Below are the code and all the weights of a small trained network. Each question names an input and a class and asks about switching units off, where a switched-off unit gives its printed mean instead of its output.

import numpy as np


def w(rows, s, z=0):
    codes = np.array(rows[::2]) - 128.0
    scale = np.full(codes.shape[1], s)
    scale[-1] = z or s
    return codes * scale


def norm(h):
    return h / np.sqrt((h * h).mean(-1, keepdims=True) + 1e-5)


def f(y):
    return y / 2 * (1 + np.tanh(0.7978845608 * (y + 0.044715 * y**3)))


def log_softmax(a):
    a = a - a.max(-1, keepdims=True)
    return a - np.log(np.exp(a).sum(-1, keepdims=True))


def net(x, mask):
    res = np.array(x, float).reshape(1, 7) / 4 @ E
    u = 0
    for l in range(4):
        y = f(norm(res) @ A[l][:, :-1].T + A[l][:, -1])
        res = res + np.where(mask[u : u + 4], y, B[l][:, -1]) @ B[l][:, :-1]
        u += 4
    return log_softmax(norm(res)[-1] @ U[:, :-1].T + U[:, -1])


A, B = {}, {}
E = w([
[201,1,204,36,243,60,132,44,176,88,100,170],'x0',
[109,84,219,23,107,119,187,150,106,255,166,79],'x1',
[148,150,204,177,219,198,232,68,136,89,203,159],'x2',
[25,102,120,133,131,113,108,183,89,126,152,184],'x3',
[125,185,35,96,156,80,73,68,125,201,208,22],'x4',
[38,83,77,188,62,129,105,117,227,160,119,175],'x5',
[162,120,84,70,128,213,183,97,144,154,90,202],'x6',
],0.0051)
A[0] = w([
[174,133,72,34,16,2,62,145,107,116,31,138,57],'L0N0',
[231,144,170,163,59,155,137,79,195,128,78,51,179],'L0N1',
[160,135,105,200,129,139,149,76,149,54,129,110,8],'L0N2',
[230,181,122,171,96,145,71,94,2,108,146,178,129],'L0N3',
],0.0053,0.0013)
B[0] = w([
[141,158,211,220,187,199,108,100,107,157,173,222,254],'L0N0',
[7,59,100,88,202,120,92,255,108,135,248,125,185],'L0N1',
[201,160,181,65,248,121,137,205,187,186,99,131,159],'L0N2',
[181,150,138,86,22,127,117,172,79,167,122,78,187],'L0N3',
],0.0081,0.0041)
A[1] = w([
[157,186,63,75,119,141,76,24,144,153,198,134,62],'L1N0',
[81,77,106,228,89,54,172,148,244,212,149,189,34],'L1N1',
[74,76,121,59,77,150,3,125,132,127,219,229,250],'L1N2',
[125,233,208,120,165,101,217,84,176,123,149,144,78],'L1N3',
],0.0052,0.0017)
B[1] = w([
[19,109,139,155,150,103,195,141,103,70,141,216,164],'L1N0',
[185,81,19,151,151,116,170,124,143,129,181,135,204],'L1N1',
[164,99,197,131,155,94,166,171,62,133,99,91,253],'L1N2',
[157,108,149,247,117,44,77,189,25,254,126,167,161],'L1N3',
],0.0086,0.0043)
A[2] = w([
[51,111,195,137,149,143,222,254,90,3,114,192,205],'L2N0',
[40,117,99,113,163,40,117,146,69,15,202,119,111],'L2N1',
[192,217,43,153,214,151,30,116,145,28,47,142,84],'L2N2',
[172,123,95,56,216,42,93,99,82,57,85,176,5],'L2N3',
],0.0053,0.0015)
B[2] = w([
[106,146,81,76,176,123,113,104,101,128,121,89,255],'L2N0',
[148,110,109,106,180,170,92,54,128,124,149,96,167],'L2N1',
[70,98,123,142,140,104,163,57,167,181,71,74,170],'L2N2',
[101,138,120,134,6,116,91,160,136,153,168,139,174],'L2N3',
],0.014,0.0056)
A[3] = w([
[163,76,215,99,99,61,121,54,215,47,161,170,35],'L3N0',
[120,28,246,87,98,35,110,40,139,41,170,206,177],'L3N1',
[145,125,200,129,121,87,226,140,118,232,84,35,254],'L3N2',
[202,254,208,44,59,88,107,81,50,116,104,84,135],'L3N3',
],0.0047,0.00076)
B[3] = w([
[104,219,115,119,67,205,242,210,225,34,200,129,146],'L3N0',
[113,238,34,147,64,253,122,177,102,94,113,64,226],'L3N1',
[4,145,144,176,70,110,116,61,206,109,40,131,249],'L3N2',
[216,18,39,127,46,125,149,60,193,98,99,240,255],'L3N3',
],0.0075,0.0031)
U = w([
[47,138,225,116,101,104,141,67,210,194,19,64,180],'0',
[106,237,87,147,24,206,136,211,140,42,176,94,103],'1',
[172,106,103,49,215,114,88,182,96,167,147,84,167],'2',
[173,174,228,250,189,142,122,164,84,167,127,235,3],'3',
[133,132,103,39,199,131,103,73,100,82,132,127,120],'4',
[254,23,78,157,85,83,170,131,143,101,163,160,65],'5',
[130,144,157,96,157,182,96,80,146,121,107,129,222],'6',
],0.007,0.0014)

Each question gives the input, the list of numbers given to net, and the class t.
The units are the neurons (one row each of A and B). Each row of codes is followed by its name. A weight is (code - 128) times the scale printed after its matrix; where a second scale follows, it is the last column's (A, B and U).
mask holds one flag per neuron, layer by layer. A switched-off neuron (its flag False) gives its mean, the last column of its row in B, instead of its output. The means were averaged over made-up inputs and are rounded, as every weight is.
A unit's drop is (log p(t) with every unit on - log p(t) with that unit switched off) / (log p(t) with every unit on - log p(t) with every unit switched off).
The circuit of an input: a set's keep is (log p(t) with only the set's units on - log p(t) with every unit switched off) / (log p(t) with every unit on - log p(t) with every unit switched off). Starting from the 12 units with the biggest drops (on a tie, the unit counted first), units are removed one at a time, each time the one whose removal leaves the highest keep (on an exact tie, the one counted first), for as long as the keep stays at least 0.8.
units of the circuit, in order: the units of the circuit, biggest drop first
most important unit: the unit with the biggest drop
k most important neurons: the k neurons with the biggest drops, biggest first
top k neurons in layer l: the k neurons of layer l with the biggest drops, biggest first
input [6,5,8,-4,6,-5,-1], class 3: most important unit	L1N3
input [-7,7,7,-2,4,0,-2], class 0: top 3 neurons in layer 3	(L3N2, L3N1, L3N0)
input [-7,5,2,-8,4,8,4], class 2: units of the circuit, in order	(L0N1, L1N1)
input [-5,-4,-7,-2,6,-3,-1], class 3: units of the circuit, in order	(L0N0, L2N0)
input [-1,-5,5,-4,-7,-4,-3], class 4: top 3 neurons in layer 0	(L0N1, L0N0, L0N3)
input [3,2,-3,3,1,-5,2], class 5: units of the circuit, in order	(L3N3, L0N1)
input [-5,-2,-4,-7,8,3,0], class 4: units of the circuit, in order	(L1N0, L2N1, L2N3)
input [8,3,-4,5,-4,7,8], class 1: units of the circuit, in order	(L3N1, L3N0, L2N2)
input [4,-5,-4,-5,-2,-8,3], class 5: 4 most important neurons	(L0N3, L3N3, L0N1, L2N3)
input [8,-6,4,6,0,4,1], class 1: 2 most important neurons	(L2N3, L3N1)
input [0,-4,6,-8,8,-1,2], class 2: units of the circuit, in order	(L0N1, L0N2)
input [6,-3,3,-1,2,-8,-6], class 5: units of the circuit, in order	(L3N3, L2N3)
input [7,-2,4,6,1,-8,-5], class 5: units of the circuit, in order	(L3N3, L2N3)
input [6,-3,-8,-1,-5,-3,3], class 3: units of the circuit, in order	(L0N0)
input [-5,-4,-3,3,8,5,-2], class 4: 4 most important neurons	(L2N1, L1N0, L1N3, L2N3)
input [-2,-2,-4,4,5,3,2], class 4: top 3 neurons in layer 0	(L0N2, L0N1, L0N3)
input [-4,-8,6,3,8,7,7], class 0: 4 most important neurons	(L2N2, L0N1, L0N2, L0N0)
input [2,-8,4,-7,-4,3,-1], class 0: 4 most important neurons	(L2N2, L0N2, L0N0, L1N0)
input [1,-8,2,6,-2,6,-4], class 0: units of the circuit, in order	(L2N2, L0N1)
input [1,-1,-4,5,5,6,-2], class 5: 2 most important neurons	(L1N1, L0N1)
input [1,-1,3,0,0,-7,5], class 5: 2 most important neurons	(L3N3, L0N0)
input [-5,1,5,0,6,7,-1], class 5: most important unit	L1N1
input [-1,4,6,-5,-8,8,-6], class 4: 2 most important neurons	(L0N1, L2N0)
input [7,-2,-7,7,-5,5,-5], class 1: 2 most important neurons	(L3N1, L0N1)
